Each row has a name. After each piece below comes the name of the row it's from. Each question is about the rows just above it.

[114 109 148 113] -> Lale
[105 129 127 174] -> giz
[153 202  60 103] -> Tep
[135 174  95 141] -> Zirim
[109 124 167 133] -> ran
[131 153 204 139] -> pivid
[115  85 139 132] -> sodu
[111 135 174  96] -> pov
[144  72  74 123] -> dekel
[139 128 132 105] -> foza
[169 148  89 104] -> zuvab
find: [105 129 127] : giz
Where do [128 132 105] appear? : foza
find: [153 204] : pivid
The row with [135 174  96] is : pov
Where do [ 95 141] appear? : Zirim
Where do [135 174  95] appear? : Zirim

[144 158 150 147  96 133 142 139 145 142] : Vis
[138 199  91 155 146 158 149 116 122 121] : zuru
[207 143 138 198  91 155 146 158 159 202] : besi
[137 145 128 130 121 168 149 116 122 121] : Kavok
[166 119 171 143  85 167 105 169 167 152] : nesez
The row with [139 145] is : Vis
[138 198  91 155 146 158] is in which row? : besi
find: [143  85 167 105 169 167 152] : nesez
Which row holds [105 169 167 152]? : nesez
The row with [199  91 155 146 158] is : zuru
find: [138 199  91 155 146 158 149 116 122 121] : zuru

[112 122 125 129 133 141 129 192 120] = Mufor
[129 143 192 129 125 129 141 133 143] = sepon
[129 143 192 125 129 129 141 133 123] = kel
[136 133 136 116 112 122 127 128 117] = mal
Where do [143 192 129 125] appear? : sepon
Where do [192 125 129 129 141 133] appear? : kel
find: [129 141 133 143] : sepon
The row with [122 125 129 133 141 129 192 120] is : Mufor

[ 73  67 149  81  53  54 168 180] : feme
[201 176 164 152  81  53  71  97] : Gati
[154  73  67 152  81  53 137  97] : nar
find: [ 53  54 168] : feme
find: [ 73  67 149] : feme
[ 73  67 152  81  53] is in which row? : nar
Where do [201 176 164 152] appear? : Gati
find: [154  73  67 152  81  53 137  97] : nar
find: [ 67 149  81  53  54 168 180] : feme

[144 150  92 168 126  89 159 105 171 170 134 170 106 161 113 118  73 153
 123 145 177 156 101 157 167 131 131 144 133 164 148 121 167 120 194 160
  80  81 179 114 112  93 159 137 127 172 170 125 111 160 123 120 103 146
 121 167  92 120 106 102 162] -> govar
[144 150 159 100 127 163 110 135 169 155  98 146 106 161 113 118  73 153
 123 145 177 156 101 157 167 131 131 144 133 164 148 121 167 120 194 160
  80  81 179 114 112  93 159 137 127 172 170 125 111 160 123 120 103 146
 100 147 150 167 168 161 133] -> labu
[142 148 100 159 135  98 146 110 163 169 127 155 115 153 113 123  87 149
 120 139 169 145 109 152 162 134 136 142 132 157 150 124 155 123 177 161
  91  96 164 119 115 106 152 138 127 164 157 129 115 157 130 122 111 146
 117 162 102 124 117 113 156] -> goged
Where do [100 159 135  98 146 110 163 169 127 155] appear? : goged
find: [171 170 134 170 106 161 113] : govar
Which row holds [157 150 124 155 123]? : goged

[136 142 152 193 193 138] -> sula
[115 136 142 150 193 157] -> pipak
[142 136 115 150 193 120] -> Femor
find: [136 115 150 193] : Femor
find: [152 193 193 138] : sula
[115 136 142] is in which row? : pipak

[ 86  77 131 102 104] -> rog
[167  44  88 100  84] -> Memug
[113  44  88 100  84] -> Tem
[ 66 101  61 117 112] -> vebos
find: [113  44  88 100  84] : Tem

[ 75  81 139 155]  balal
[115 108 139 155]  zad
[147 150 117 134]  lalag
[147 150 117 100]  maveg
[ 81 139 155] is in which row? : balal
find: [147 150 117 100] : maveg
[115 108 139 155] is in which row? : zad
[150 117 134] is in which row? : lalag

[125 128 132 126]  Vined
[125 128 132  63]  Gumos
[125 128 124 126]  kolo
[125 128 132 130]  rutis
Where do [125 128 132 130] appear? : rutis
find: [125 128 132 126] : Vined

[126 132 142 122 133 128 125 118 132 123 116 126 114 136 117 143 136 122
 143 115 133 124 134 141 135 127 127 113 133 130 136 137 123 128] : tobi
[116 131  76 144 104 135 112 131 123  93 145 128 153 127 106  74  87 118
  61 134 113 143 150 129 105 116 110 175 131 111 101 107  99 123] : tonel
[146 130 142 172 114 123 119 131 123  93 145 128 153 127 106  74  87 118
  61 134 121 136 138 124 120 133 120 150 132 118 115 124 113 120] : fara
[116 132 137 127 131 130 125 112 143 126 107 116 117 123 121 130 136 140
 173 131 138 117 106 123 142 133 144  96 122 142 147 138 156 136] : Pog
[133 120 164 123 146 123 146 130 140 172 114 123 119 109 166 158 163 145
 169 146 133 121  96  98 139 155 148 111 120 139 138 137 163 127] : fazap
[142 122 159 118 144 122 143 136 125 159 128 134 119 127 154 162 154 140
 173 131 138 117 106 123 142 133 144  96 131 132 138 146 142 119] : bako
[116 132 137 127 131 130 125 112 143 126 107 116 117 123 121 130 136 124
 130 125 127 130 131 123 130 141 127 132 132 124 125 134 123 120] : koge
Where do [146 130 142 172 114 123 119 131 123  93 145 128 153 127 106  74  87 118
  61 134 121 136 138 124 120 133 120 150 132 118 115 124 113 120] appear? : fara
find: [146 130 140 172 114 123 119] : fazap

[126 169 146 161  97  96 160 119 144] = guzi
[105 101  70 141 144 164 136 119 137] = bazem
[114 125 135 153 172 100 117  90  95] = kosu
[124 114 169 146  97 128 167 114 162] = giveb
[151 164 180 144 124 108 112 112 142] = pobat
[ 91  75  57 101 137 167 150  93 170] = tigak
[124 114 127  86 155 162 102 123 130] = Birak
[105 101  70 141 106 130 170 141 132] = zano
[169 146 161  97] is in which row? : guzi
Which row holds [124 114 127  86 155 162 102 123 130]? : Birak
Where do [135 153 172 100] appear? : kosu
find: [169 146  97 128 167 114] : giveb
find: [124 108] : pobat

[142 119 125 137 142 139] -> Zelur
[ 74 141 184 112  94 120] -> Dum
[ 74 143 184 112  94 120] -> feg
[146 127 124 132 122 142] -> sirud
[120 125 137 131 137 127] -> Tata
[ 89 152  98 134 194 120] -> lusor
[111 134 145 135 129 132] -> zav
[ 91 120 145 135 130 138] -> Tel
The row with [141 184 112] is : Dum
[146 127 124 132 122] is in which row? : sirud
find: [ 74 143 184 112  94 120] : feg

